Here is a tiny trained network, its code and every weight. The questions are about switching its units off for an input and a class, where a switched-off unit gives its printed mean instead of its output.

import numpy as np


def w(rows, s, z=0):
    codes = np.array(rows[::2]) - 128.0
    scale = np.full(codes.shape[1], s)
    scale[-1] = z or s
    return codes * scale


def f(y):
    return np.maximum(y, 0)


def log_softmax(a):
    a = a - a.max(-1, keepdims=True)
    return a - np.log(np.exp(a).sum(-1, keepdims=True))


def net(x, mask):
    res = np.array(x, float).reshape(1, 6) / 4 @ E
    y = f(res @ A[0][:, :-1].T + A[0][:, -1])
    res = res + np.where(mask, y, B[0][:, -1]) @ B[0][:, :-1]
    return log_softmax(res[-1] @ U[:, :-1].T + U[:, -1])


A, B = {}, {}
E = w([
[191,171,124,124,93],'x0',
[151,105,254,138,77],'x1',
[122,181,146,222,175],'x2',
[125,127,126,128,127],'x3',
[62,198,146,92,82],'x4',
[151,150,161,78,209],'x5',
],0.0091)
A[0] = w([
[37,218,156,115,107,112],'n0',
[126,88,187,137,127,104],'n1',
[157,149,148,73,161,113],'n2',
[153,123,167,95,216,111],'n3',
[26,37,163,140,188,144],'n4',
[161,112,194,124,97,89],'n5',
[170,107,70,192,75,129],'n6',
[103,158,56,109,130,101],'n7',
[67,114,121,210,113,144],'n8',
[118,73,73,143,55,174],'n9',
[111,155,146,189,191,102],'n10',
[132,150,183,123,111,89],'n11',
[115,171,89,115,143,83],'n12',
[127,129,139,114,155,254],'n13',
[120,102,203,163,132,102],'n14',
[148,96,119,173,57,132],'n15',
[105,60,105,81,92,91],'n16',
[115,105,64,123,182,135],'n17',
[162,181,122,217,118,167],'n18',
[176,144,120,108,167,155],'n19',
[237,181,106,94,84,186],'n20',
[157,40,120,116,151,109],'n21',
[228,81,111,214,173,100],'n22',
[153,153,58,154,157,81],'n23',
[199,33,103,183,169,37],'n24',
[104,121,163,204,149,60],'n25',
[175,43,93,10,61,79],'n26',
],0.012,0.0067)
B[0] = w([
[129,214,81,67,70,253],'n0',
[153,72,89,148,109,185],'n1',
[98,91,96,61,140,183],'n2',
[78,65,113,56,158,211],'n3',
[184,204,252,162,107,227],'n4',
[126,64,88,178,97,206],'n5',
[115,103,158,86,146,210],'n6',
[147,77,107,166,89,204],'n7',
[152,102,131,76,183,222],'n8',
[143,93,158,59,141,233],'n9',
[79,123,120,150,190,216],'n10',
[114,115,75,143,106,183],'n11',
[124,107,88,154,104,174],'n12',
[229,127,163,81,170,243],'n13',
[135,77,88,184,105,203],'n14',
[109,82,145,62,149,208],'n15',
[115,151,128,159,158,187],'n16',
[150,76,140,175,96,219],'n17',
[141,150,113,160,210,254],'n18',
[140,87,140,96,139,194],'n19',
[165,173,244,151,117,249],'n20',
[128,176,124,108,104,187],'n21',
[144,230,109,101,77,243],'n22',
[102,68,145,189,89,194],'n23',
[79,168,45,90,65,205],'n24',
[117,126,89,148,156,183],'n25',
[97,169,66,201,210,251],'n26',
],0.02,0.0073)
U = w([
[80,176,93,188,254,83],'0',
[115,204,81,74,54,77],'1',
[195,36,97,186,71,59],'2',
[203,148,201,128,147,248],'3',
[194,128,147,94,171,254],'4',
[131,73,142,30,188,24],'5',
],0.0085,0.0052)

Each question gives the input, the list of numbers given to net, and the class t.
The units are the neurons (one row each of A and B). Each row of codes is followed by its name. A weight is (code - 128) times the scale printed after its matrix; where a second scale follows, it is the last column's (A, B and U).
mask holds one flag per neuron, in row order. A switched-off neuron (its flag False) gives its mean, the last column of its row in B, instead of its output. The means were averaged over made-up inputs and are rounded, as every weight is.
A unit's drop is (log p(t) with every unit on - log p(t) with that unit switched off) / (log p(t) with every unit on - log p(t) with every unit switched off).
The circuit of an input: a set's keep is (log p(t) with only the set's units on - log p(t) with every unit switched off) / (log p(t) with every unit on - log p(t) with every unit switched off). Starting from the 12 units with the biggest drops (on a tie, the unit counted first), units are removed one at a time, each time the one whose removal leaves the highest keep (on an exact tie, the one counted first), for as long as the keep stays at least 0.8.
circuit, biggest first: the units of the circuit, biggest drop first
unit that matters most: the unit with the biggest drop
top k neurons: the k neurons with the biggest drops, biggest first
drop when u is switched off: that unit's drop, to one decimal
input [6,5,8,7,-8,8], class 0: top 2 neurons : [n18 n10]
input [-3,2,3,1,-6,-4], class 1: top neuron : [n24]
input [-1,8,3,8,-8,7], class 1: top 2 neurons : [n22 n24]
input [-7,-7,0,-2,0,-7], class 2: top 3 neurons : [n7 n17 n20]
input [-2,1,8,5,-7,-4], class 0: top 4 neurons : [n18 n10 n0 n25]
input [8,-7,-4,0,1,-2], class 3: top 4 neurons : [n20 n5 n14 n1]
input [1,-3,4,-2,-1,-5], class 5: circuit, biggest first : [n4 n6 n8]
input [3,-2,3,0,5,1], class 1: top 3 neurons : [n0 n4 n26]
input [-8,-1,6,0,4,5], class 3: top 2 neurons : [n4 n26]
input [6,8,-5,6,6,-7], class 2: top 2 neurons : [n5 n22]
input [6,-8,-6,-5,-7,3], class 2: top 2 neurons : [n17 n23]
input [4,6,3,-4,-2,8], class 5: top 2 neurons : [n3 n2]
input [6,8,-6,4,8,8], class 1: top 2 neurons : [n0 n11]
input [-8,0,-4,-6,7,-4], class 3: circuit, biggest first : [n4]
input [7,-8,3,-8,1,6], class 2: circuit, biggest first : [n23 n7]
input [-4,2,7,-8,-8,-1], class 1: top 3 neurons : [n22 n24 n26]
input [-8,-4,1,-5,8,3], class 1: top 3 neurons : [n0 n20 n18]
input [-5,-4,-6,-4,-2,-3], class 0: top 2 neurons : [n26 n16]
input [0,5,5,-5,7,8], class 5: drop when n3 is switched off : 1.1
input [6,2,8,1,0,0], class 0: unit that matters most : n18
input [-3,7,-8,-2,3,-5], class 0: drop when n26 is switched off : 1.5
input [-4,-8,-6,6,-3,-1], class 2: drop when n17 is switched off : 0.6
input [-6,-2,4,-3,6,-3], class 1: drop when n22 is switched off : -0.4
